Here is a tiny trained network, its code and every weight. The questions are about switching its units off for an input and a class, where a switched-off unit gives its printed mean instead of its output.

import numpy as np


def w(rows, s, z=0):
    codes = np.array(rows[::2]) - 128.0
    scale = np.full(codes.shape[1], s)
    scale[-1] = z or s
    return codes * scale


def f(y):
    return np.maximum(y, 0)


def log_softmax(a):
    a = a - a.max(-1, keepdims=True)
    return a - np.log(np.exp(a).sum(-1, keepdims=True))


def net(x, mask):
    res = np.array(x, float).reshape(1, 4) / 4 @ E
    y = f(res @ A[0][:, :-1].T + A[0][:, -1])
    res = res + np.where(mask, y, B[0][:, -1]) @ B[0][:, :-1]
    return log_softmax(res[-1] @ U[:, :-1].T + U[:, -1])


A, B = {}, {}
E = w([
[61,33,72,92,56],'x0',
[54,105,146,76,242],'x1',
[202,27,117,172,178],'x2',
[140,78,254,98,84],'x3',
],0.0084)
A[0] = w([
[163,175,176,144,161,84],'neuron 0',
[164,71,149,130,149,102],'neuron 1',
[174,139,111,169,55,107],'neuron 2',
[80,159,201,103,83,108],'neuron 3',
[180,138,110,180,56,47],'neuron 4',
[163,74,122,158,149,80],'neuron 5',
[135,133,124,115,130,202],'neuron 6',
[73,193,133,91,101,60],'neuron 7',
[71,102,128,84,236,71],'neuron 8',
[117,169,23,162,162,63],'neuron 9',
[186,135,114,175,49,56],'neuron 10',
[88,205,141,90,101,46],'neuron 11',
[188,84,129,159,164,39],'neuron 12',
[77,104,136,83,213,4],'neuron 13',
[105,81,93,123,78,104],'neuron 14',
[70,182,154,105,98,66],'neuron 15',
[90,76,76,98,82,128],'neuron 16',
[162,184,160,154,168,89],'neuron 17',
[140,153,34,140,164,65],'neuron 18',
[89,119,41,144,124,95],'neuron 19',
[144,91,220,96,108,59],'neuron 20',
[174,142,86,179,62,83],'neuron 21',
[158,95,75,176,171,112],'neuron 22',
[119,105,132,118,173,72],'neuron 23',
[141,92,253,84,85,27],'neuron 24',
[152,188,168,185,171,104],'neuron 25',
[178,48,122,167,175,85],'neuron 26',
[105,187,129,87,110,59],'neuron 27',
[161,175,139,160,159,105],'neuron 28',
[158,198,165,171,181,98],'neuron 29',
[102,89,82,127,89,126],'neuron 30',
[112,104,106,111,108,24],'neuron 31',
[171,60,111,174,163,62],'neuron 32',
[147,183,117,157,171,105],'neuron 33',
[158,67,135,178,155,77],'neuron 34',
[93,184,92,121,118,109],'neuron 35',
[95,181,131,92,101,37],'neuron 36',
[75,78,94,89,120,64],'neuron 37',
[149,81,126,150,158,82],'neuron 38',
[81,77,85,120,87,106],'neuron 39',
[91,93,86,120,101,82],'neuron 40',
[86,74,100,94,88,120],'neuron 41',
[129,179,26,133,161,69],'neuron 42',
],0.011,0.0036)
B[0] = w([
[180,103,151,86,146,205],'neuron 0',
[112,142,77,130,70,180],'neuron 1',
[68,174,163,126,196,209],'neuron 2',
[126,110,83,153,72,226],'neuron 3',
[55,200,165,124,206,201],'neuron 4',
[119,155,75,110,76,175],'neuron 5',
[131,115,133,122,123,165],'neuron 6',
[131,166,57,115,74,214],'neuron 7',
[56,197,166,134,201,254],'neuron 8',
[107,25,157,224,100,230],'neuron 9',
[55,201,165,129,201,208],'neuron 10',
[131,167,67,122,63,213],'neuron 11',
[140,140,77,114,77,178],'neuron 12',
[52,218,167,136,213,218],'neuron 13',
[185,134,157,66,161,196],'neuron 14',
[129,145,59,120,74,208],'neuron 15',
[197,126,163,76,146,222],'neuron 16',
[205,109,152,59,153,209],'neuron 17',
[106,43,142,203,102,209],'neuron 18',
[145,58,162,165,123,209],'neuron 19',
[102,48,141,212,99,215],'neuron 20',
[57,175,162,139,187,207],'neuron 21',
[117,133,84,138,67,194],'neuron 22',
[88,170,126,136,151,167],'neuron 23',
[96,1,169,255,93,245],'neuron 24',
[192,107,152,64,144,221],'neuron 25',
[124,176,69,119,68,208],'neuron 26',
[127,151,80,118,83,189],'neuron 27',
[166,110,158,85,139,194],'neuron 28',
[190,114,152,67,148,231],'neuron 29',
[185,118,162,68,162,196],'neuron 30',
[152,117,145,101,135,149],'neuron 31',
[126,170,62,114,69,191],'neuron 32',
[178,87,177,104,145,198],'neuron 33',
[120,160,50,117,63,183],'neuron 34',
[124,119,74,153,63,201],'neuron 35',
[119,155,71,115,84,186],'neuron 36',
[176,139,160,82,166,200],'neuron 37',
[114,148,92,104,92,169],'neuron 38',
[197,122,160,70,154,209],'neuron 39',
[170,125,156,102,136,185],'neuron 40',
[190,124,152,98,150,213],'neuron 41',
[103,38,150,200,101,227],'neuron 42',
],0.0087,0.0074)
U = w([
[250,107,177,60,160,125],'0',
[111,28,154,213,111,255],'1',
[131,175,15,109,72,63],'2',
[37,206,181,123,214,60],'3',
],0.014,0.0026)

Each question gives the input, the list of numbers given to net, and the class t.
The units are the neurons (one row each of A and B). Each row of codes is followed by its name. A weight is (code - 128) times the scale printed after its matrix; where a second scale follows, it is the last column's (A, B and U).
mask holds one flag per neuron, in row order. A switched-off neuron (its flag False) gives its mean, the last column of its row in B, instead of its output. The means were averaged over made-up inputs and are rounded, as every weight is.
A unit's drop is (log p(t) with every unit on - log p(t) with that unit switched off) / (log p(t) with every unit on - log p(t) with every unit switched off).
The circuit of an input: a set's keep is (log p(t) with only the set's units on - log p(t) with every unit switched off) / (log p(t) with every unit on - log p(t) with every unit switched off). Starting from the 12 units with the biggest drops (on a tie, the unit counted first), units are removed one at a time, each time the one whose removal leaves the highest keep (on an exact tie, the one counted first), for as long as the keep stays at least 0.8.
circuit, biggest first: the units of the circuit, biggest drop first
k most important neurons: the k neurons with the biggest drops, biggest first
drop of u: that unit's drop, to one decimal
input [-2,8,6,5], class 3: circuit, biggest first : neuron 8
input [6,8,-8,7], class 2: 3 most important neurons : neuron 3; neuron 15; neuron 7
input [-3,6,6,-1], class 2: circuit, biggest first : neuron 26; neuron 32
input [-1,-5,-2,4], class 3: circuit, biggest first : neuron 10; neuron 4
input [8,8,-1,-1], class 0: 4 most important neurons : neuron 16; neuron 39; neuron 41; neuron 37
input [-6,-1,7,-7], class 1: 4 most important neurons : neuron 9; neuron 18; neuron 42; neuron 33
input [2,-8,-6,6], class 3: 2 most important neurons : neuron 10; neuron 4
input [-8,8,-8,5], class 0: 4 most important neurons : neuron 29; neuron 17; neuron 25; neuron 0
input [4,8,6,-7], class 3: 3 most important neurons : neuron 8; neuron 13; neuron 24
input [7,-6,0,7], class 0: 2 most important neurons : neuron 14; neuron 16
input [2,5,4,-4], class 3: 3 most important neurons : neuron 8; neuron 13; neuron 24
input [-7,-3,6,8], class 1: 2 most important neurons : neuron 24; neuron 20
input [-3,5,4,-3], class 3: 2 most important neurons : neuron 8; neuron 13
input [1,4,-2,-4], class 1: most important neuron : neuron 9
input [4,6,-6,4], class 2: 2 most important neurons : neuron 3; neuron 15
input [0,3,2,2], class 3: drop of neuron 3 : 0.1
input [6,2,-1,-8], class 1: drop of neuron 9 : 0.7
input [-5,1,-5,0], class 0: drop of neuron 26 : 0.2
